Here is a tiny trained network, its code and every weight. The questions are about switching its units off for an input and a target symbol, where a switched-off unit gives its printed mean instead of its output.

import numpy as np


def w(rows, s, z=0):
    codes = np.array(rows[::2]) - 128.0
    scale = np.full(codes.shape[1], s)
    scale[-1] = z or s
    return codes * scale


def f(y):
    return y / 2 * (1 + np.tanh(0.7978845608 * (y + 0.044715 * y**3)))


def softmax(a):
    e = np.exp(a - a.max(-1, keepdims=True))
    return e / e.sum(-1, keepdims=True)


def log_softmax(a):
    a = a - a.max(-1, keepdims=True)
    return a - np.log(np.exp(a).sum(-1, keepdims=True))


def net(x, mask):
    ids = ['αβδεζξπστ'.index(c) for c in x.split()]
    T = len(ids)
    res = E[ids] + P[:T]
    u = 0
    for l in range(2):
        q, k, v = (res @ M[l].T for M in (Q, K, V))
        z = softmax(np.where(np.tri(T) > 0, q @ k.T / 4**0.5, -1e9)) @ v
        res = res + np.where(mask[u], z, O[l][:, -1]) @ O[l][:, :-1]
        u += 1
        y = f(res @ A[l][:, :-1].T + A[l][:, -1])
        res = res + np.where(mask[u : u + 16], y, B[l][:, -1]) @ B[l][:, :-1]
        u += 16
    return log_softmax(res[-1] @ U[:, :-1].T + U[:, -1])


Q, K, V, O, A, B = {}, {}, {}, {}, {}, {}
E = w([
[97,84,121,157,133,28,248],'α',
[85,115,135,181,51,79,166],'β',
[117,45,60,146,164,129,156],'δ',
[111,154,82,123,142,94,80],'ε',
[141,148,182,97,192,74,107],'ζ',
[18,87,173,98,146,63,87],'ξ',
[115,55,116,207,79,153,131],'π',
[106,18,141,153,154,114,226],'σ',
[153,105,166,88,89,109,203],'τ',
],0.012)
P = w([
[225,11,36,95,108,36,90],'0',
[206,50,79,118,121,66,111],'1',
[186,74,112,128,138,86,112],'2',
[175,96,125,124,145,101,113],'3',
[164,112,137,118,153,113,109],'4',
[154,127,143,118,160,122,105],'5',
[145,141,154,113,168,133,98],'6',
[135,156,156,105,172,142,98],'7',
[123,167,170,106,182,152,87],'8',
[112,183,179,98,193,163,76],'9',
[103,199,188,90,201,170,66],'10',
[95,213,196,86,212,175,56],'11',
[83,231,208,72,224,187,41],'12',
[75,255,219,59,239,190,25],'13',
],0.0074)
Q[0] = w([
[143,113,59,73,185,99,113],'L0H0',
[70,196,134,152,88,9,150],'L0H0',
[162,161,189,136,105,111,150],'L0H0',
[83,130,101,121,222,124,252],'L0H0',
],0.021)
K[0] = w([
[158,94,86,107,177,96,92],'L0H0',
[80,208,144,115,69,1,128],'L0H0',
[211,143,179,117,79,107,103],'L0H0',
[128,103,167,96,215,97,222],'L0H0',
],0.018)
V[0] = w([
[182,75,104,170,57,144,145],'L0H0',
[48,2,54,199,79,158,71],'L0H0',
[189,81,159,104,78,148,146],'L0H0',
[94,187,32,210,208,81,68],'L0H0',
],0.0076)
O[0] = w([
[152,200,69,35,124,81,162,193],'L0H0',
[58,185,103,157,210,40,221,254],'L0H0',
[146,143,144,46,118,109,114,246],'L0H0',
[150,165,59,255,180,169,142,76],'L0H0',
],0.0051,0.00084)
A[0] = w([
[96,157,88,140,72,143,157,105],'L0N0',
[189,161,119,137,132,152,121,99],'L0N1',
[116,29,97,136,58,194,111,3],'L0N2',
[201,153,172,150,102,205,179,64],'L0N3',
[69,144,106,158,136,141,185,110],'L0N4',
[137,161,134,85,5,242,131,12],'L0N5',
[69,167,128,149,110,148,171,76],'L0N6',
[164,200,83,154,107,156,127,102],'L0N7',
[160,157,98,204,30,151,127,71],'L0N8',
[127,160,88,160,132,169,137,45],'L0N9',
[110,154,138,101,89,107,146,46],'L0N10',
[108,155,80,132,89,184,136,43],'L0N11',
[131,145,74,101,82,211,146,36],'L0N12',
[148,109,130,150,128,212,147,124],'L0N13',
[121,20,97,214,50,177,152,132],'L0N14',
[111,169,162,150,96,156,173,106],'L0N15',
],0.018,0.0074)
B[0] = w([
[164,59,130,161,160,127,106,147],'L0N0',
[94,111,140,165,162,128,128,110],'L0N1',
[155,50,208,202,84,245,67,108],'L0N2',
[101,154,40,62,152,54,87,122],'L0N3',
[158,89,208,112,69,155,122,254],'L0N4',
[137,94,196,203,122,165,157,166],'L0N5',
[120,119,151,165,172,134,149,153],'L0N6',
[96,148,188,224,166,83,131,93],'L0N7',
[93,156,75,81,148,128,160,116],'L0N8',
[108,101,141,163,180,163,154,100],'L0N9',
[107,145,141,181,183,100,190,124],'L0N10',
[96,115,56,152,198,219,152,99],'L0N11',
[172,69,94,84,144,253,99,107],'L0N12',
[131,153,136,81,143,64,128,106],'L0N13',
[119,173,48,52,140,64,120,151],'L0N14',
[140,111,125,104,120,116,155,137],'L0N15',
],0.022,0.0027)
Q[1] = w([
[107,132,149,95,116,131,135],'L1H0',
[80,107,32,173,82,181,143],'L1H0',
[138,142,25,133,146,253,182],'L1H0',
[163,174,89,157,107,155,136],'L1H0',
],0.041)
K[1] = w([
[116,110,139,118,158,129,116],'L1H0',
[159,70,95,141,65,78,218],'L1H0',
[186,15,87,149,110,67,253],'L1H0',
[186,109,146,130,117,76,156],'L1H0',
],0.032)
V[1] = w([
[189,145,151,195,188,109,70],'L1H0',
[193,207,84,105,142,113,81],'L1H0',
[11,44,124,91,181,105,89],'L1H0',
[66,195,115,199,20,46,82],'L1H0',
],0.012)
O[1] = w([
[203,162,172,102,115,113,137,253],'L1H0',
[196,183,117,123,102,126,144,184],'L1H0',
[86,49,165,61,163,81,141,191],'L1H0',
[58,152,181,92,6,110,84,56],'L1H0',
],0.012,0.0072)
A[1] = w([
[83,121,84,168,113,178,138,48],'L1N0',
[132,146,107,125,117,174,131,36],'L1N1',
[97,93,22,92,114,228,157,127],'L1N2',
[122,148,102,125,108,148,141,87],'L1N3',
[102,97,76,203,77,126,156,145],'L1N4',
[151,57,36,136,63,184,53,101],'L1N5',
[119,132,105,121,110,177,153,81],'L1N6',
[115,144,109,121,118,176,139,82],'L1N7',
[83,107,107,122,153,155,116,24],'L1N8',
[156,110,117,178,173,246,31,50],'L1N9',
[56,172,97,137,134,158,205,130],'L1N10',
[119,125,104,133,122,153,98,2],'L1N11',
[132,107,237,173,139,193,169,109],'L1N12',
[165,149,122,126,142,151,158,135],'L1N13',
[154,125,99,124,170,166,155,48],'L1N14',
[132,160,4,45,119,27,100,159],'L1N15',
],0.015,0.0072)
B[1] = w([
[143,116,148,122,147,131,117,128],'L1N0',
[91,186,122,98,120,201,100,120],'L1N1',
[169,132,119,3,52,142,202,132],'L1N2',
[78,109,82,107,109,155,119,120],'L1N3',
[155,87,139,147,65,65,182,140],'L1N4',
[111,85,107,224,132,167,46,131],'L1N5',
[66,134,76,115,98,163,156,120],'L1N6',
[98,168,109,104,98,178,107,121],'L1N7',
[146,143,120,136,117,114,159,142],'L1N8',
[107,132,143,135,140,193,160,172],'L1N9',
[67,181,119,182,137,78,169,133],'L1N10',
[102,168,125,168,144,127,129,125],'L1N11',
[109,146,134,127,154,197,133,230],'L1N12',
[138,78,123,140,134,75,154,252],'L1N13',
[125,156,142,126,96,133,107,185],'L1N14',
[116,164,68,128,172,155,65,209],'L1N15',
],0.024,0.013)
U = w([
[112,145,98,95,160,58,72,234],'α',
[121,122,236,133,174,138,154,221],'β',
[115,130,94,104,151,185,119,18],'δ',
[120,229,156,106,118,171,91,88],'ε',
[197,149,129,126,253,158,134,174],'ζ',
[22,91,149,73,212,143,88,52],'ξ',
[91,126,127,171,166,161,86,25],'π',
[97,168,107,86,174,150,152,1],'σ',
[68,186,111,160,180,147,145,32],'τ',
],0.0043,0.008)

Each question gives the input, a string of symbols that net reads in full, and the target symbol t.
The units are the heads (4 rows each of Q, K, V and O) and the neurons (one row each of A and B). Each row of codes is followed by its name. A weight is (code - 128) times the scale printed after its matrix; where a second scale follows, it is the last column's (O, A, B and U).
mask holds one flag per unit, layer by layer, with each layer's heads first. A switched-off unit (its flag False) gives its mean, the last column of its rows in O or B, instead of its output. The means were averaged over made-up inputs and are rounded, as every weight is.
A unit's drop is (log p(t) with every unit on - log p(t) with that unit switched off) / (log p(t) with every unit on - log p(t) with every unit switched off).
The circuit of an input: a set's keep is (log p(t) with only the set's units on - log p(t) with every unit switched off) / (log p(t) with every unit on - log p(t) with every unit switched off). Starting from the 12 units with the biggest drops (on a tie, the unit counted first), units are removed one at a time, each time the one whose removal leaves the highest keep (on an exact tie, the one counted first), for as long as the keep stays at least 0.8.
units of the circuit, in order: the units of the circuit, biggest drop first
most important unit: the unit with the biggest drop
top k neurons: the k neurons with the biggest drops, biggest first
k most important neurons of layer l: the k neurons of layer l with the biggest drops, biggest first
drop when u is switched off: that unit's drop, to one decimal
input α δ π, target π: units of the circuit, in order -> (L1H0 L1N5)
input ζ ξ ε ζ β ζ β σ, target α: top 2 neurons -> (L0N14 L1N12)
input ζ β ξ β π δ σ π π ε ζ ξ π δ, target ξ: most important unit -> L1H0
input β π ξ β τ β τ π σ ζ β α ε, target α: top 3 neurons -> (L1N12 L0N4 L1N9)
input ζ ζ β τ β δ, target α: top 2 neurons -> (L0N14 L1N12)
input β β β, target β: top 4 neurons -> (L1N4 L1N15 L0N10 L0N4)
input ζ ξ ζ π ε ξ β π ζ β δ, target α: top 3 neurons -> (L0N14 L0N13 L1N12)
input α α σ, target σ: units of the circuit, in order -> (L1H0 L1N2 L0N14)
input β β ζ ζ ξ α ζ ζ ζ ζ β π, target α: 3 most important neurons of layer 0 -> (L0N14 L0N5 L0N13)
input τ π β δ ε τ β α ζ ζ ε β, target ε: 2 most important neurons of layer 1 -> (L1N13 L1N12)
input ζ ζ ζ δ α α β, target α: units of the circuit, in order -> (L0N14 L1N12)
input α β β π, target α: top 4 neurons -> (L0N14 L1N12 L1N4 L1N9)
input α β β τ δ α, target β: units of the circuit, in order -> (L0N4 L1N15)
input ζ β ε β π ζ β ζ ξ δ ξ τ β π, target ξ: units of the circuit, in order -> (L1H0)
input ζ β ξ ζ α τ, target α: units of the circuit, in order -> (L0N3 L1N12)
input β σ τ, target τ: units of the circuit, in order -> (L1H0 L0H0 L1N10 L0N10)
input ε ξ β, target α: 3 most important neurons of layer 1 -> (L1N12 L1N9 L1N15)
input ζ ε ζ π ζ π ζ ε τ, target ε: top 3 neurons -> (L1N13 L0N5 L0N7)
input σ δ τ, target τ: top 3 neurons -> (L1N10 L0N10 L0N4)
input ζ ξ ζ ζ ε π τ τ, target ε: most important neuron of layer 1 -> (L1N13)
input τ β β τ ζ, target α: top 4 neurons -> (L0N4 L1N12 L0N5 L1N9)
input ξ ζ ε σ π τ ε α ε β σ π π, target ε: top 3 neurons -> (L1N13 L1N12 L0N7)
input α β β ξ β, target ξ: top 2 neurons -> (L0N4 L1N12)
input δ π τ, target α: 2 most important neurons of layer 0 -> (L0N5 L0N4)
input ζ β β τ ζ π ζ ε δ δ, target ε: top 2 neurons -> (L1N13 L0N4)
input ε ζ τ ζ σ δ ε δ δ, target ε: top 2 neurons -> (L1N13 L0N7)
input ξ π β π τ, target ξ: units of the circuit, in order -> (L1H0)
input ζ β σ ζ α, target α: top 4 neurons -> (L0N14 L1N12 L1N9 L0N5)
input ξ β ε σ π π, target ε: 2 most important neurons of layer 0 -> (L0N4 L0N7)
input ξ β β, target ξ: drop when L1H0 is switched off -> 1.1
